Here is a tiny trained network, its code and every weight. The questions are about switching its units off for an input and a class, where a switched-off unit gives its printed mean instead of its output.

import numpy as np


def w(rows, s, z=0):
    codes = np.array(rows[::2]) - 128.0
    scale = np.full(codes.shape[1], s)
    scale[-1] = z or s
    return codes * scale


def f(y):
    return np.maximum(y, 0)


def log_softmax(a):
    a = a - a.max(-1, keepdims=True)
    return a - np.log(np.exp(a).sum(-1, keepdims=True))


def net(x, mask):
    res = np.array(x, float).reshape(1, 3) / 4 @ E
    y = f(res @ A[0][:, :-1].T + A[0][:, -1])
    res = res + np.where(mask, y, B[0][:, -1]) @ B[0][:, :-1]
    return log_softmax(res[-1] @ U[:, :-1].T + U[:, -1])


A, B = {}, {}
E = w([
[237,152,175,247,101,160,206,147,94,185],'x0',
[62,71,179,106,129,170,168,72,127,198],'x1',
[109,78,144,68,181,56,102,202,64,217],'x2',
],0.011)
A[0] = w([
[111,83,244,128,147,170,173,4,123,187,70],'n1',
[216,175,147,235,82,79,150,195,33,98,47],'n2',
[164,116,216,84,166,45,103,217,43,234,2],'n3',
[182,91,211,237,146,216,241,115,46,226,127],'n4',
[230,145,163,174,122,181,204,159,50,166,19],'n5',
[217,244,54,138,143,90,127,179,136,29,222],'n6',
[208,208,85,189,182,29,97,242,86,30,166],'n7',
[42,68,241,156,140,194,185,20,84,184,120],'n8',
[124,241,154,187,48,234,219,30,209,39,39],'n9',
[55,119,109,76,180,73,59,67,235,86,76],'n10',
[153,97,124,119,212,58,151,253,9,208,50],'n11',
],0.0063,0.0039)
B[0] = w([
[113,189,194,114,66,87,31,59,147,179,186],'n1',
[88,143,114,73,146,40,154,93,126,75,204],'n2',
[171,129,60,86,47,128,187,83,218,124,201],'n3',
[100,140,71,35,206,72,146,140,129,65,253],'n4',
[97,157,96,96,208,127,168,116,94,14,204],'n5',
[134,191,169,164,101,105,122,43,191,168,210],'n6',
[1,197,162,160,84,58,97,63,121,195,210],'n7',
[70,170,217,159,73,85,45,66,73,188,204],'n8',
[177,83,74,62,77,216,171,123,209,198,229],'n9',
[108,75,82,50,162,83,152,133,159,68,194],'n10',
[178,85,54,119,54,158,190,41,196,233,207],'n11',
],0.0084,0.015)
U = w([
[209,63,55,126,60,221,212,94,202,211,33],'0',
[55,192,198,168,91,89,93,83,88,191,146],'1',
[67,94,74,50,235,93,162,137,107,25,62],'2',
[95,131,139,149,174,124,147,103,140,188,210],'3',
[193,181,207,212,215,234,68,201,2,180,2],'4',
],0.0078,0.0053)

Each question gives the input, the list of numbers given to net, and the class t.
The units are the neurons (one row each of A and B). Each row of codes is followed by its name. A weight is (code - 128) times the scale printed after its matrix; where a second scale follows, it is the last column's (A, B and U).
mask holds one flag per neuron, in row order. A switched-off neuron (its flag False) gives its mean, the last column of its row in B, instead of its output. The means were averaged over made-up inputs and are rounded, as every weight is.
A unit's drop is (log p(t) with every unit on - log p(t) with that unit switched off) / (log p(t) with every unit on - log p(t) with every unit switched off).
The circuit of an input: a set's keep is (log p(t) with only the set's units on - log p(t) with every unit switched off) / (log p(t) with every unit on - log p(t) with every unit switched off). Starting from all 11 units, units are removed one at a time, each time the one whose removal leaves the highest keep (on an exact tie, the one counted first), for as long as the keep stays at least 0.8.
units of the circuit, in order: the units of the circuit, biggest drop first
unit that matters most: the unit with the biggest drop
top k neurons: the k neurons with the biggest drops, biggest first
drop when u is switched off: that unit's drop, to one decimal
input [4,-3,7], class 0: unit that matters most -> n11
input [6,-8,-2], class 1: top 2 neurons -> [n7, n6]
input [-4,6,5], class 1: top 4 neurons -> [n9, n8, n1, n4]
input [8,3,7], class 2: top 3 neurons -> [n4, n5, n9]
input [4,8,8], class 0: top 3 neurons -> [n11, n3, n7]
input [0,-4,3], class 1: top 2 neurons -> [n9, n7]
input [-7,3,-8], class 0: top 3 neurons -> [n9, n4, n5]
input [8,0,8], class 0: top 3 neurons -> [n11, n3, n10]
input [-5,6,1], class 1: top 2 neurons -> [n4, n8]
input [-7,8,-8], class 0: top 2 neurons -> [n9, n7]
input [3,-6,-4], class 1: top 2 neurons -> [n7, n11]
input [8,-5,4], class 2: top 2 neurons -> [n5, n4]
input [8,0,6], class 2: top 2 neurons -> [n4, n5]
input [-5,-5,-2], class 1: units of the circuit, in order -> [n4]
input [-4,7,-5], class 1: top 2 neurons -> [n8, n11]
input [6,-4,-3], class 2: drop when n4 is switched off -> 0.1
input [6,-1,5], class 2: drop when n9 is switched off -> 0.6
input [2,-7,-6], class 1: drop when n6 is switched off -> 0.7
